Below are the code and all the weights of a small trained network. Each question names an input and a class and asks about switching units off, where a switched-off unit gives its printed mean instead of its output.

import numpy as np


def w(rows, s, z=0):
    codes = np.array(rows[::2]) - 128.0
    scale = np.full(codes.shape[1], s)
    scale[-1] = z or s
    return codes * scale


def f(y):
    return np.maximum(y, 0)


def log_softmax(a):
    a = a - a.max(-1, keepdims=True)
    return a - np.log(np.exp(a).sum(-1, keepdims=True))


def net(x, mask):
    res = np.array(x, float).reshape(1, 4) / 4 @ E
    y = f(res @ A[0][:, :-1].T + A[0][:, -1])
    res = res + np.where(mask, y, B[0][:, -1]) @ B[0][:, :-1]
    return log_softmax(res[-1] @ U[:, :-1].T + U[:, -1])


A, B = {}, {}
E = w([
[195,231,83,195,97,150,121],'x0',
[192,146,107,96,254,126,122],'x1',
[47,208,46,38,122,133,123],'x2',
[190,178,218,41,93,142,130],'x3',
],0.0052)
A[0] = w([
[82,83,57,207,166,123,133,87],'neuron 0',
[182,152,197,64,94,129,131,57],'neuron 1',
[162,133,123,117,202,128,124,72],'neuron 2',
[109,85,145,92,143,133,126,87],'neuron 3',
[150,161,107,152,119,128,132,152],'neuron 4',
[156,148,165,85,109,125,127,122],'neuron 5',
[155,174,106,165,110,130,135,76],'neuron 6',
[108,114,97,165,147,124,121,74],'neuron 7',
[79,108,153,153,7,126,128,77],'neuron 8',
[146,115,145,147,132,125,130,254],'neuron 9',
[89,167,89,83,127,137,129,49],'neuron 10',
[163,172,107,160,113,125,128,97],'neuron 11',
[73,173,78,74,122,124,133,111],'neuron 12',
[106,146,106,104,124,132,129,84],'neuron 13',
[166,177,109,160,108,137,126,71],'neuron 14',
[165,90,162,173,128,133,131,70],'neuron 15',
[177,79,180,194,136,127,132,73],'neuron 16',
[91,65,152,77,145,120,135,110],'neuron 17',
[101,69,144,93,147,125,127,62],'neuron 18',
[168,136,116,105,238,124,130,95],'neuron 19',
],0.019,0.0067)
B[0] = w([
[133,216,172,24,119,146,145,245],'neuron 0',
[132,207,188,43,100,130,141,208],'neuron 1',
[136,145,119,185,52,119,166,185],'neuron 2',
[109,152,143,169,171,107,116,178],'neuron 3',
[114,121,91,136,198,128,125,189],'neuron 4',
[122,163,125,59,138,146,135,190],'neuron 5',
[108,153,160,178,173,98,130,177],'neuron 6',
[129,172,176,98,102,123,136,167],'neuron 7',
[152,160,68,207,35,138,189,232],'neuron 8',
[133,48,1,54,206,204,99,232],'neuron 9',
[153,78,171,127,96,61,113,202],'neuron 10',
[109,144,134,165,186,100,129,182],'neuron 11',
[160,35,106,78,134,92,109,253],'neuron 12',
[138,95,147,121,114,104,120,166],'neuron 13',
[101,158,161,179,176,95,123,178],'neuron 14',
[137,84,172,128,98,56,118,188],'neuron 15',
[149,67,178,117,91,24,111,223],'neuron 16',
[114,147,114,174,228,110,122,223],'neuron 17',
[105,163,167,192,170,85,128,184],'neuron 18',
[138,145,76,191,37,141,177,232],'neuron 19',
],0.033,0.0078)
U = w([
[174,3,161,95,103,61,91,116],'0',
[144,153,56,200,33,162,199,120],'1',
[121,213,190,16,121,170,137,108],'2',
[52,152,151,208,237,102,108,131],'3',
[121,32,30,72,164,246,71,254],'4',
[95,111,185,153,103,175,89,89],'5',
],0.0075,0.0048)

Each question gives the input, the list of numbers given to net, and the class t.
The units are the neurons (one row each of A and B). Each row of codes is followed by its name. A weight is (code - 128) times the scale printed after its matrix; where a second scale follows, it is the last column's (A, B and U).
mask holds one flag per neuron, in row order. A switched-off neuron (its flag False) gives its mean, the last column of its row in B, instead of its output. The means were averaged over made-up inputs and are rounded, as every weight is.
A unit's drop is (log p(t) with every unit on - log p(t) with that unit switched off) / (log p(t) with every unit on - log p(t) with every unit switched off).
The circuit of an input: a set's keep is (log p(t) with only the set's units on - log p(t) with every unit switched off) / (log p(t) with every unit on - log p(t) with every unit switched off). Starting from the 12 units with the biggest drops (on a tie, the unit counted first), units are removed one at a time, each time the one whose removal leaves the highest keep (on an exact tie, the one counted first), for as long as the keep stays at least 0.8.
circuit, biggest first: the units of the circuit, biggest drop first
most important unit: the unit with the biggest drop
top k neurons: the k neurons with the biggest drops, biggest first
drop of u: that unit's drop, to one decimal
input [0,3,-7,-8], class 2: top 3 neurons => [neuron 0; neuron 12; neuron 7]
input [6,-7,-5,-6], class 1: circuit, biggest first => [neuron 8]
input [0,-4,6,-7], class 2: top 4 neurons => [neuron 0; neuron 16; neuron 7; neuron 15]
input [8,-3,6,-3], class 3: top 2 neurons => [neuron 14; neuron 6]
input [-1,-2,0,4], class 2: top 2 neurons => [neuron 1; neuron 12]
input [-4,-5,1,-6], class 2: top 3 neurons => [neuron 0; neuron 19; neuron 2]
input [7,-6,6,-3], class 3: top 3 neurons => [neuron 6; neuron 14; neuron 16]
input [8,-4,-7,0], class 3: top 2 neurons => [neuron 14; neuron 12]
input [-7,4,6,-3], class 3: top 2 neurons => [neuron 17; neuron 18]
input [-7,4,-3,5], class 3: top 2 neurons => [neuron 17; neuron 0]
input [-7,0,-1,7], class 2: top 2 neurons => [neuron 1; neuron 5]
input [-8,-8,2,-8], class 1: drop of neuron 8 => 6.2
input [2,-6,2,5], class 1: drop of neuron 0 => 0.4
input [-1,-4,4,8], class 2: most important unit => neuron 1
input [0,8,6,-3], class 1: drop of neuron 19 => 3.0
